Here is a tiny trained network, its code and every weight. The questions are about switching its units off for an input and a class, where a switched-off unit gives its printed mean instead of its output.

import numpy as np


def w(rows, s, z=0):
    codes = np.array(rows[::2]) - 128.0
    scale = np.full(codes.shape[1], s)
    scale[-1] = z or s
    return codes * scale


def norm(h):
    return h / np.sqrt((h * h).mean(-1, keepdims=True) + 1e-5)


def f(y):
    return y / 2 * (1 + np.tanh(0.7978845608 * (y + 0.044715 * y**3)))


def log_softmax(a):
    a = a - a.max(-1, keepdims=True)
    return a - np.log(np.exp(a).sum(-1, keepdims=True))


def net(x, mask):
    res = np.array(x, float).reshape(1, 5) / 4 @ E
    u = 0
    for l in range(3):
        y = f(norm(res) @ A[l][:, :-1].T + A[l][:, -1])
        res = res + np.where(mask[u : u + 4], y, B[l][:, -1]) @ B[l][:, :-1]
        u += 4
    return log_softmax(norm(res)[-1] @ U[:, :-1].T + U[:, -1])


A, B = {}, {}
E = w([
[91,141,223,93,34,78,253,84,145,200,204,180],'x0',
[144,157,176,114,63,208,76,96,72,126,77,157],'x1',
[122,109,155,97,161,130,124,109,106,150,116,95],'x2',
[58,147,110,85,191,219,194,147,72,41,209,145],'x3',
[139,94,122,101,113,136,116,172,111,165,165,109],'x4',
],0.0049)
A[0] = w([
[81,117,183,111,32,154,154,81,149,157,156,100,44],'0.n1',
[152,166,210,143,4,244,84,92,27,162,77,192,2],'0.n2',
[141,189,191,87,38,248,29,106,39,124,89,170,33],'0.n3',
[85,92,168,140,127,47,220,115,216,137,211,93,61],'0.n4',
],0.0035,0.0041)
B[0] = w([
[138,160,198,83,77,123,163,117,84,131,88,199,152],'0.n1',
[117,33,122,47,105,2,181,43,234,48,176,68,237],'0.n2',
[79,20,96,119,142,121,168,84,185,68,94,63,255],'0.n3',
[76,114,145,146,146,89,44,154,138,63,103,146,216],'0.n4',
],0.0068,0.0021)
A[1] = w([
[167,199,170,98,134,121,82,202,105,135,107,168,3],'1.n1',
[94,161,246,77,64,115,200,83,139,192,166,207,72],'1.n2',
[223,126,152,126,33,71,101,78,143,212,58,137,45],'1.n3',
[61,139,143,66,120,248,241,115,3,33,197,173,46],'1.n4',
],0.0046,0.0032)
B[1] = w([
[134,202,186,231,185,147,152,153,112,158,111,159,111],'1.n1',
[145,129,125,153,124,107,92,177,33,123,117,137,213],'1.n2',
[140,176,126,113,187,255,183,99,193,216,140,108,178],'1.n3',
[160,174,149,128,125,189,121,94,202,178,111,112,254],'1.n4',
],0.0085,0.0061)
A[2] = w([
[181,95,103,109,141,167,23,122,75,31,32,95,47],'2.n1',
[140,148,91,186,168,219,4,200,37,135,50,122,81],'2.n2',
[212,66,144,209,125,109,175,84,157,182,61,65,1],'2.n3',
[140,140,240,98,37,66,225,104,17,172,150,169,7],'2.n4',
],0.0042,0.0012)
B[2] = w([
[73,87,166,175,38,47,95,139,38,77,170,207,234],'2.n1',
[136,215,254,126,44,89,169,131,53,220,100,229,253],'2.n2',
[89,216,199,84,93,196,198,127,190,55,178,155,186],'2.n3',
[148,123,60,186,138,84,52,151,36,58,86,169,245],'2.n4',
],0.0055,0.0032)
U = w([
[125,162,145,158,109,100,106,160,33,127,123,185,48],'0',
[139,186,136,128,150,246,149,118,181,171,130,113,93],'1',
[106,66,99,113,130,61,150,107,161,80,143,87,253],'2',
],0.011,0.0018)

Each question gives the input, the list of numbers given to net, and the class t.
The units are the neurons (one row each of A and B). Each row of codes is followed by its name. A weight is (code - 128) times the scale printed after its matrix; where a second scale follows, it is the last column's (A, B and U).
mask holds one flag per neuron, layer by layer. A switched-off neuron (its flag False) gives its mean, the last column of its row in B, instead of its output. The means were averaged over made-up inputs and are rounded, as every weight is.
A unit's drop is (log p(t) with every unit on - log p(t) with that unit switched off) / (log p(t) with every unit on - log p(t) with every unit switched off).
The circuit of an input: a set's keep is (log p(t) with only the set's units on - log p(t) with every unit switched off) / (log p(t) with every unit on - log p(t) with every unit switched off). Starting from all 12 units, units are removed one at a time, each time the one whose removal leaves the highest keep (on an exact tie, the one counted first), for as long as the keep stays at least 0.8.
units of the circuit, in order: the units of the circuit, biggest drop first
most important unit: the unit with the biggest drop
k most important neurons: the k neurons with the biggest drops, biggest first
k most important neurons of layer l: the k neurons of layer l with the biggest drops, biggest first
drop when u is switched off: that unit's drop, to one decimal
input [-7,-5,8,-8,-1], class 1: most important unit => 1.n2
input [0,-2,-7,0,2], class 2: units of the circuit, in order => 1.n2; 1.n4
input [2,6,8,5,4], class 2: 2 most important neurons => 0.n2; 0.n3
input [6,2,-8,-8,3], class 1: 3 most important neurons => 1.n3; 2.n1; 2.n2
input [8,-3,-2,8,4], class 0: 4 most important neurons => 1.n2; 1.n3; 2.n4; 0.n3
input [-8,-7,-1,-6,-8], class 0: units of the circuit, in order => 0.n2; 2.n2
input [-6,8,7,3,3], class 2: units of the circuit, in order => 0.n3; 0.n2
input [-5,-5,0,-2,-2], class 0: 3 most important neurons => 0.n2; 0.n3; 2.n2
input [7,-7,0,-6,-8], class 0: 3 most important neurons of layer 0 => 0.n2; 0.n3; 0.n1
input [-6,-5,6,-7,1], class 1: 2 most important neurons => 1.n2; 0.n4
input [1,8,0,-8,-3], class 1: 2 most important neurons => 1.n3; 2.n3
input [-5,-2,-7,4,8], class 0: 2 most important neurons => 1.n3; 2.n2
input [5,-2,6,4,0], class 0: 2 most important neurons => 1.n2; 1.n3
input [8,2,7,7,0], class 0: units of the circuit, in order => 1.n2
input [4,4,7,4,-2], class 0: 4 most important neurons => 1.n2; 1.n3; 2.n4; 0.n1
input [3,6,-6,-5,4], class 2: 2 most important neurons => 0.n2; 1.n4
input [-3,4,-5,3,-8], class 2: drop when 1.n2 is switched off => 0.6
input [-4,8,3,-7,0], class 2: drop when 0.n1 is switched off => 0.2
input [5,4,-6,-8,-1], class 1: drop when 1.n3 is switched off => 4.7
